Here is a tiny trained network, its code and every weight. The questions are about switching its units off for an input and a class, where a switched-off unit gives its printed mean instead of its output.

import numpy as np


def w(rows, s, z=0):
    codes = np.array(rows[::2]) - 128.0
    scale = np.full(codes.shape[1], s)
    scale[-1] = z or s
    return codes * scale


def f(y):
    return y / 2 * (1 + np.tanh(0.7978845608 * (y + 0.044715 * y**3)))


def log_softmax(a):
    a = a - a.max(-1, keepdims=True)
    return a - np.log(np.exp(a).sum(-1, keepdims=True))


def net(x, mask):
    res = np.array(x, float).reshape(1, 5) / 4 @ E
    y = f(res @ A[0][:, :-1].T + A[0][:, -1])
    res = res + np.where(mask, y, B[0][:, -1]) @ B[0][:, :-1]
    return log_softmax(res[-1] @ U[:, :-1].T + U[:, -1])


A, B = {}, {}
E = w([
[176,180,127,186,248,107,168,228,128,198,200],'x0',
[110,163,143,99,188,130,113,86,146,165,100],'x1',
[178,161,192,191,129,157,212,134,254,45,86],'x2',
[95,121,138,121,150,120,147,109,136,155,122],'x3',
[121,167,106,114,96,119,140,157,125,109,119],'x4',
],0.0096)
A[0] = w([
[124,110,142,106,75,144,117,80,132,116,97,240],'N1',
[110,92,119,84,79,161,113,102,70,139,95,193],'N2',
[116,112,137,86,116,142,112,105,144,105,122,192],'N3',
[165,162,139,196,193,121,193,200,225,136,164,113],'N4',
[122,92,110,104,116,124,111,109,157,109,93,194],'N5',
[85,73,92,62,75,109,78,98,85,146,108,173],'N6',
[132,140,94,131,195,96,121,227,67,226,211,135],'N7',
[158,126,127,122,139,125,172,146,139,135,121,127],'N8',
[104,133,108,94,124,117,88,131,37,163,168,253],'N9',
[131,118,184,159,84,166,175,79,252,52,65,137],'N10',
[120,112,133,114,106,128,138,100,156,117,82,139],'N11',
],0.013,0.0069)
B[0] = w([
[79,91,90,95,84,88,110,76,137,90,103,193],'N1',
[94,122,156,114,134,120,78,55,129,146,102,197],'N2',
[104,113,112,121,76,133,124,85,131,109,134,164],'N3',
[96,174,250,188,125,202,146,154,109,141,102,237],'N4',
[101,107,102,109,85,111,138,93,143,111,113,167],'N5',
[85,97,188,153,109,145,78,57,95,117,93,217],'N6',
[210,167,60,104,177,103,124,220,116,144,181,251],'N7',
[137,101,148,124,139,173,121,133,127,127,131,148],'N8',
[133,95,122,90,127,64,9,110,48,164,155,228],'N9',
[137,124,42,106,119,110,240,135,202,98,134,236],'N10',
[136,104,101,151,90,113,145,130,142,92,145,159],'N11',
],0.019,0.022)
U = w([
[102,64,157,96,92,89,40,51,55,129,88,252],'0',
[211,140,99,94,172,86,73,170,49,176,186,114],'1',
[136,92,52,105,86,108,196,99,161,78,92,72],'2',
[135,154,254,180,130,214,164,137,106,131,91,33],'3',
],0.0073,0.0016)

Each question gives the input, the list of numbers given to net, and the class t.
The units are the neurons (one row each of A and B). Each row of codes is followed by its name. A weight is (code - 128) times the scale printed after its matrix; where a second scale follows, it is the last column's (A, B and U).
mask holds one flag per neuron, in row order. A switched-off neuron (its flag False) gives its mean, the last column of its row in B, instead of its output. The means were averaged over made-up inputs and are rounded, as every weight is.
A unit's drop is (log p(t) with every unit on - log p(t) with that unit switched off) / (log p(t) with every unit on - log p(t) with every unit switched off).
The circuit of an input: a set's keep is (log p(t) with only the set's units on - log p(t) with every unit switched off) / (log p(t) with every unit on - log p(t) with every unit switched off). Starting from all 11 units, units are removed one at a time, each time the one whose removal leaves the highest keep (on an exact tie, the one counted first), for as long as the keep stays at least 0.8.
circuit, biggest first: the units of the circuit, biggest drop first
top k neurons: the k neurons with the biggest drops, biggest first
drop when u is switched off: that unit's drop, to one decimal
input [2,0,7,7,-6], class 3: circuit, biggest first	[N4]
input [2,2,0,8,-1], class 1: top 2 neurons	[N6, N4]
input [-8,8,1,-7,2], class 2: top 2 neurons	[N10, N9]
input [-1,8,1,-3,-2], class 2: top 3 neurons	[N9, N4, N6]
input [8,-1,1,6,4], class 3: top 2 neurons	[N4, N9]
input [2,-8,0,-3,-5], class 1: top 2 neurons	[N6, N4]
input [-8,0,1,-3,8], class 2: top 2 neurons	[N10, N9]
input [5,5,7,4,-2], class 3: drop when N4 is switched off	0.3
input [7,-7,3,3,1], class 3: drop when N4 is switched off	1.6
input [-7,4,7,3,0], class 2: drop when N3 is switched off	0.0
